Here is a tiny trained network, its code and every weight. The questions are about switching its units off for an input and a class, where a switched-off unit gives its printed mean instead of its output.

import numpy as np


def w(rows, s, z=0):
    codes = np.array(rows[::2]) - 128.0
    scale = np.full(codes.shape[1], s)
    scale[-1] = z or s
    return codes * scale


def f(y):
    return np.maximum(y, 0)


def log_softmax(a):
    a = a - a.max(-1, keepdims=True)
    return a - np.log(np.exp(a).sum(-1, keepdims=True))


def net(x, mask):
    res = np.array(x, float).reshape(1, 8) / 4 @ E
    y = f(res @ A[0][:, :-1].T + A[0][:, -1])
    res = res + np.where(mask, y, B[0][:, -1]) @ B[0][:, :-1]
    return log_softmax(res[-1] @ U[:, :-1].T + U[:, -1])


A, B = {}, {}
E = w([
[2,146,65,140,180],'x0',
[138,69,147,226,178],'x1',
[122,131,138,134,119],'x2',
[121,131,138,135,119],'x3',
[136,125,116,120,140],'x4',
[94,49,155,70,114],'x5',
[131,93,34,155,52],'x6',
[124,130,134,132,122],'x7',
],0.01)
A[0] = w([
[115,84,133,171,152,68],'n0',
[66,2,166,52,119,59],'n1',
[117,158,188,98,194,152],'n2',
[126,94,139,162,152,109],'n3',
[104,104,70,160,85,148],'n4',
[147,108,71,140,74,215],'n5',
[107,176,122,66,93,104],'n6',
[136,170,89,172,101,154],'n7',
[76,131,97,129,140,149],'n8',
[126,148,173,105,195,99],'n9',
[165,227,88,170,149,31],'n10',
[133,70,128,199,149,8],'n11',
[125,177,178,116,159,39],'n12',
[201,123,194,118,113,188],'n13',
[4,139,84,142,174,90],'n14',
[187,97,110,143,58,96],'n15',
[140,80,133,153,162,147],'n16',
[156,206,127,158,162,160],'n17',
[123,97,136,169,144,124],'n18',
[108,101,46,160,77,53],'n19',
[124,150,123,50,95,49],'n20',
[114,183,100,74,88,42],'n21',
[116,160,177,119,186,110],'n22',
],0.014,0.0011)
B[0] = w([
[168,170,109,151,137,181],'n0',
[134,2,119,202,84,253],'n1',
[66,153,93,90,75,215],'n2',
[152,173,84,140,129,174],'n3',
[74,151,104,78,107,199],'n4',
[73,135,113,91,137,208],'n5',
[165,191,99,181,144,193],'n6',
[119,71,112,142,103,180],'n7',
[158,123,171,104,143,180],'n8',
[59,152,87,103,116,200],'n9',
[161,37,152,199,100,198],'n10',
[165,209,102,176,140,203],'n11',
[81,115,84,103,138,186],'n12',
[154,126,201,71,188,255],'n13',
[194,116,224,68,179,242],'n14',
[105,124,164,66,151,226],'n15',
[137,186,136,159,118,181],'n16',
[130,40,125,152,104,189],'n17',
[149,170,97,151,129,175],'n18',
[39,139,98,91,99,214],'n19',
[159,175,116,183,150,200],'n20',
[169,205,114,175,144,189],'n21',
[75,144,94,86,101,197],'n22',
],0.02,0.011)
U = w([
[78,111,103,110,89,255],'0',
[178,91,214,104,176,86],'1',
[191,173,97,237,131,39],'2',
[153,1,129,229,64,153],'3',
],0.012,0.002)

Each question gives the input, the list of numbers given to net, and the class t.
The units are the neurons (one row each of A and B). Each row of codes is followed by its name. A weight is (code - 128) times the scale printed after its matrix; where a second scale follows, it is the last column's (A, B and U).
mask holds one flag per neuron, in row order. A switched-off neuron (its flag False) gives its mean, the last column of its row in B, instead of its output. The means were averaged over made-up inputs and are rounded, as every weight is.
A unit's drop is (log p(t) with every unit on - log p(t) with that unit switched off) / (log p(t) with every unit on - log p(t) with every unit switched off).
The circuit of an input: a set's keep is (log p(t) with only the set's units on - log p(t) with every unit switched off) / (log p(t) with every unit on - log p(t) with every unit switched off). Starting from the 12 units with the biggest drops (on a tie, the unit counted first), units are removed one at a time, each time the one whose removal leaves the highest keep (on an exact tie, the one counted first), for as long as the keep stays at least 0.8.
circuit, biggest first: the units of the circuit, biggest drop first
top k neurons: the k neurons with the biggest drops, biggest first
drop when u is switched off: that unit's drop, to one decimal
input [-2,0,2,-2,-5,-6,-7,2], class 0: top 4 neurons	n1; n2; n22; n9
input [2,6,4,7,5,-7,-3,1], class 3: top 2 neurons	n17; n10
input [0,-3,-4,-4,-2,-4,3,8], class 3: top neuron	n10
input [-1,-7,-7,8,1,-4,-5,4], class 2: top 2 neurons	n6; n21
input [1,-8,1,7,-2,4,-7,-5], class 2: top 2 neurons	n6; n20
input [2,7,-5,-1,-1,3,6,2], class 2: top 3 neurons	n11; n0; n2
input [-5,-4,-5,3,8,4,-5,5], class 0: top 4 neurons	n14; n2; n9; n12
input [4,0,2,2,8,6,-5,-3], class 3: top 2 neurons	n1; n19
input [-7,-1,-7,6,-4,-5,7,-7], class 0: top 3 neurons	n14; n19; n5
input [-5,-6,-1,4,-3,7,-3,-3], class 3: top 2 neurons	n1; n14
input [6,-8,8,3,-3,8,2,-7], class 2: top 2 neurons	n21; n6
input [0,-2,0,2,-4,0,0,-3], class 2: top 2 neurons	n1; n14
input [-6,2,3,6,-7,-8,-1,0], class 3: top 3 neurons	n10; n17; n14
input [-5,-4,-2,4,-1,-7,-8,-7], class 0: circuit, biggest first	n2
input [-3,-8,4,-8,4,4,-6,-1], class 2: top 2 neurons	n20; n6
input [-3,2,-5,4,-1,5,-3,3], class 3: top 2 neurons	n1; n14
input [-6,-3,-1,-8,-1,6,-8,0], class 0: drop when n2 is switched off	0.2
input [-6,2,-2,-2,3,-8,-8,-5], class 0: drop when n22 is switched off	0.6
input [8,1,-4,4,-1,-5,-5,8], class 1: drop when n14 is switched off	4.7
input [-4,0,-2,-1,-8,-5,0,-1], class 3: circuit, biggest first	n10
input [0,5,-2,2,0,4,-5,-7], class 0: drop when n22 is switched off	0.7
